Below are the code and all the weights of a small trained network. Each question names an input and a target symbol and asks about switching units off, where a switched-off unit gives its printed mean instead of its output.

import numpy as np


def w(rows, s, z=0):
    codes = np.array(rows[::2]) - 128.0
    scale = np.full(codes.shape[1], s)
    scale[-1] = z or s
    return codes * scale


def softmax(a):
    e = np.exp(a - a.max(-1, keepdims=True))
    return e / e.sum(-1, keepdims=True)


def log_softmax(a):
    a = a - a.max(-1, keepdims=True)
    return a - np.log(np.exp(a).sum(-1, keepdims=True))


def net(x, mask):
    ids = ['αβδεζησφ'.index(c) for c in x.split()]
    T = len(ids)
    res = E[ids] + P[:T]
    u = 0
    for l in range(3):
        r = res
        for j in range(2):
            rows = slice(2 * j, 2 * j + 2)
            q, k, v = (r @ M[l][rows].T for M in (Q, K, V))
            z = softmax(np.where(np.tri(T) > 0, q @ k.T / 2**0.5, -1e9)) @ v
            o = O[l][rows]
            res = res + np.where(mask[u + j], z, o[:, -1]) @ o[:, :-1]
        u += 2
    return log_softmax(res[-1] @ U[:, :-1].T + U[:, -1])


Q, K, V, O = {}, {}, {}, {}
E = w([
[67,198,166,214,113,198,134,37,134,85,107],'α',
[128,8,228,47,161,181,195,66,156,210,146],'β',
[201,218,167,211,125,135,107,146,188,191,171],'δ',
[214,144,84,116,154,153,143,157,124,19,161],'ε',
[93,86,165,114,128,155,120,103,60,191,145],'ζ',
[67,167,183,105,119,106,103,177,84,115,142],'η',
[106,233,110,81,141,55,109,87,114,52,174],'σ',
[60,51,155,126,125,90,168,110,65,137,198],'φ',
],0.016)
P = w([
[152,80,81,80,32,148,68,138,156,88,138],'0',
[131,133,149,143,62,86,155,152,130,125,134],'1',
[131,126,158,159,128,117,141,113,97,168,110],'2',
[194,116,103,117,140,158,62,12,110,202,73],'3',
[163,76,94,120,122,236,15,185,155,69,137],'4',
[146,117,54,151,157,147,199,196,101,61,108],'5',
[103,25,89,186,127,75,193,139,166,85,66],'6',
[134,145,115,108,73,62,124,116,45,96,121],'7',
],0.011)
Q[0] = w([
[143,80,176,145,109,184,184,120,102,44,221],'0.h0',
[3,123,172,56,91,75,156,147,74,185,127],'0.h0',
[58,49,168,37,33,91,115,96,139,146,3],'0.h1',
[113,83,45,221,225,202,125,199,252,95,169],'0.h1',
],0.0046)
K[0] = w([
[88,106,109,144,253,148,71,102,157,129,60],'0.h0',
[120,176,124,71,149,126,108,116,117,98,178],'0.h0',
[140,133,160,80,76,150,67,89,120,93,191],'0.h1',
[192,164,72,154,157,48,173,95,162,156,114],'0.h1',
],0.007)
V[0] = w([
[122,114,148,169,51,150,194,194,145,137,91],'0.h0',
[181,105,105,157,182,168,96,109,69,159,109],'0.h0',
[217,176,145,145,112,103,126,116,52,180,200],'0.h1',
[146,156,151,57,92,254,27,237,146,130,127],'0.h1',
],0.0076)
O[0] = w([
[163,145,128,184,187,142,191,113,30,148,149,106],'0.h0',
[48,132,154,157,149,203,36,216,214,133,189,94],'0.h0',
[136,154,95,91,47,146,218,182,165,159,168,184],'0.h1',
[163,156,181,185,125,132,129,139,77,2,193,252],'0.h1',
],0.0088,0.0041)
Q[1] = w([
[83,85,51,148,221,197,162,255,222,33,114],'1.h0',
[244,144,103,86,135,131,69,179,124,188,220],'1.h0',
[143,122,74,202,124,233,135,185,181,69,126],'1.h1',
[116,102,202,152,105,117,148,137,78,141,148],'1.h1',
],0.0059)
K[1] = w([
[185,165,123,136,181,61,255,91,46,187,72],'1.h0',
[175,127,147,114,69,58,181,234,151,112,199],'1.h0',
[52,188,203,185,127,81,196,149,187,156,79],'1.h1',
[90,108,93,129,117,119,76,108,148,158,134],'1.h1',
],0.0075)
V[1] = w([
[64,170,82,123,105,185,80,79,90,104,110],'1.h0',
[164,221,130,82,137,128,87,253,62,62,121],'1.h0',
[108,105,133,155,69,204,44,163,84,153,145],'1.h1',
[105,111,59,138,120,75,201,113,77,143,164],'1.h1',
],0.0075)
O[1] = w([
[244,167,166,56,169,152,118,163,194,159,82,146],'1.h0',
[59,44,178,132,143,137,160,179,164,90,141,254],'1.h0',
[176,181,127,193,152,72,97,104,170,172,173,158],'1.h1',
[166,64,112,167,132,113,86,165,97,165,118,154],'1.h1',
],0.011,0.0052)
Q[2] = w([
[227,123,114,131,9,187,72,116,71,167,173],'2.h0',
[173,198,152,217,3,198,205,73,114,113,85],'2.h0',
[202,118,13,145,246,164,86,188,139,137,56],'2.h1',
[6,111,108,153,111,173,112,168,137,204,45],'2.h1',
],0.005)
K[2] = w([
[112,96,224,140,59,109,125,72,119,115,118],'2.h0',
[134,146,140,155,150,197,141,98,164,183,59],'2.h0',
[86,165,118,161,167,72,163,57,103,110,62],'2.h1',
[141,174,193,74,27,1,167,155,163,133,180],'2.h1',
],0.0066)
V[2] = w([
[142,139,148,70,142,226,166,44,114,75,121],'2.h0',
[121,114,93,158,117,254,129,109,171,91,134],'2.h0',
[145,52,37,96,109,114,128,113,129,68,66],'2.h1',
[135,7,162,82,114,35,48,119,85,106,128],'2.h1',
],0.0067)
O[2] = w([
[130,191,154,55,150,173,40,95,216,31,116,216],'2.h0',
[65,233,50,63,254,88,160,11,182,227,81,163],'2.h0',
[107,125,69,68,154,60,31,105,195,77,130,67],'2.h1',
[218,165,97,130,77,82,54,33,147,104,149,253],'2.h1',
],0.0064,0.0043)
U = w([
[208,220,153,151,63,116,120,180,223,162,233,5],'α',
[72,159,144,145,153,103,68,130,174,129,145,42],'β',
[122,207,143,167,78,200,102,39,94,94,111,69],'δ',
[132,136,134,61,34,118,116,178,160,124,74,176],'ε',
[191,151,106,127,106,123,91,144,97,144,133,171],'ζ',
[202,167,132,86,166,145,117,211,123,129,137,112],'η',
[65,136,132,110,80,143,124,126,75,119,62,208],'σ',
[202,87,118,187,194,163,112,143,96,3,109,219],'φ',
],0.0064,0.0014)

Each question gives the input, a string of symbols that net reads in full, and the target symbol t.
The units are the heads (2 rows each of Q, K, V and O). Each row of codes is followed by its name. A weight is (code - 128) times the scale printed after its matrix; where a second scale follows, it is the last column's (O and U).
mask holds one flag per head, layer by layer. A switched-off head (its flag False) gives its mean, the last column of its rows in O, instead of its output. The means were averaged over made-up inputs and are rounded, as every weight is.
A unit's drop is (log p(t) with every unit on - log p(t) with that unit switched off) / (log p(t) with every unit on - log p(t) with every unit switched off).
The circuit of an input: a set's keep is (log p(t) with only the set's units on - log p(t) with every unit switched off) / (log p(t) with every unit on - log p(t) with every unit switched off). Starting from all 6 units, units are removed one at a time, each time the one whose removal leaves the highest keep (on an exact tie, the one counted first), for as long as the keep stays at least 0.8.
circuit, biggest first: the units of the circuit, biggest drop first
most important unit: the unit with the biggest drop
which heads matter: for each layer, one digit per head in row order, 1 if its drop is at least 0.15 and else 0, layers parted by /
input σ ζ β η ε ζ, target δ: most important unit => 1.h0
input δ α β ζ, target σ: which heads matter => 01 / 10 / 01
input η ζ η, target φ: circuit, biggest first => [0.h0; 0.h1; 1.h0]
input η β η α α σ β, target η: circuit, biggest first => [1.h0; 2.h1]
input η β α δ ε σ σ φ, target β: which heads matter => 10 / 11 / 10
input η σ ε β ε ζ ζ σ, target β: which heads matter => 00 / 11 / 10
input η δ β ζ ζ, target σ: circuit, biggest first => [1.h0; 0.h1; 0.h0; 2.h1]
input α ζ ζ β φ, target α: circuit, biggest first => [1.h1; 0.h0]
input η σ ε σ, target φ: circuit, biggest first => [0.h1; 1.h0]
input δ δ δ β δ α φ φ, target σ: circuit, biggest first => [0.h1; 2.h1]
input σ δ η φ, target ε: circuit, biggest first => [0.h0; 0.h1; 1.h0; 1.h1]
input β η α β, target δ: circuit, biggest first => [1.h0; 0.h0]
input η η β, target φ: circuit, biggest first => [0.h1; 1.h0]
input β β φ ε η, target δ: which heads matter => 00 / 10 / 00
input ζ η β δ β φ α η, target δ: circuit, biggest first => [1.h0; 0.h0; 0.h1]
input δ α α σ, target σ: which heads matter => 01 / 10 / 01
input δ ε ε δ η, target β: most important unit => 1.h0
input σ δ ζ η, target ε: circuit, biggest first => [0.h0; 1.h1; 1.h0; 0.h1]
input φ σ β σ σ ζ σ β, target ε: circuit, biggest first => [0.h0; 1.h0]
input β σ δ δ ζ φ ε β, target α: circuit, biggest first => [1.h1]
input ζ ζ β, target α: which heads matter => 00 / 01 / 00
input α η δ β β η ζ ζ, target δ: which heads matter => 10 / 10 / 00
input η σ ε α α α σ σ, target η: which heads matter => 10 / 10 / 01
input δ η δ δ η η β σ, target φ: which heads matter => 01 / 10 / 00
input β ε α α α ζ, target η: which heads matter => 01 / 10 / 01
input δ σ ζ σ φ, target ε: which heads matter => 11 / 00 / 00
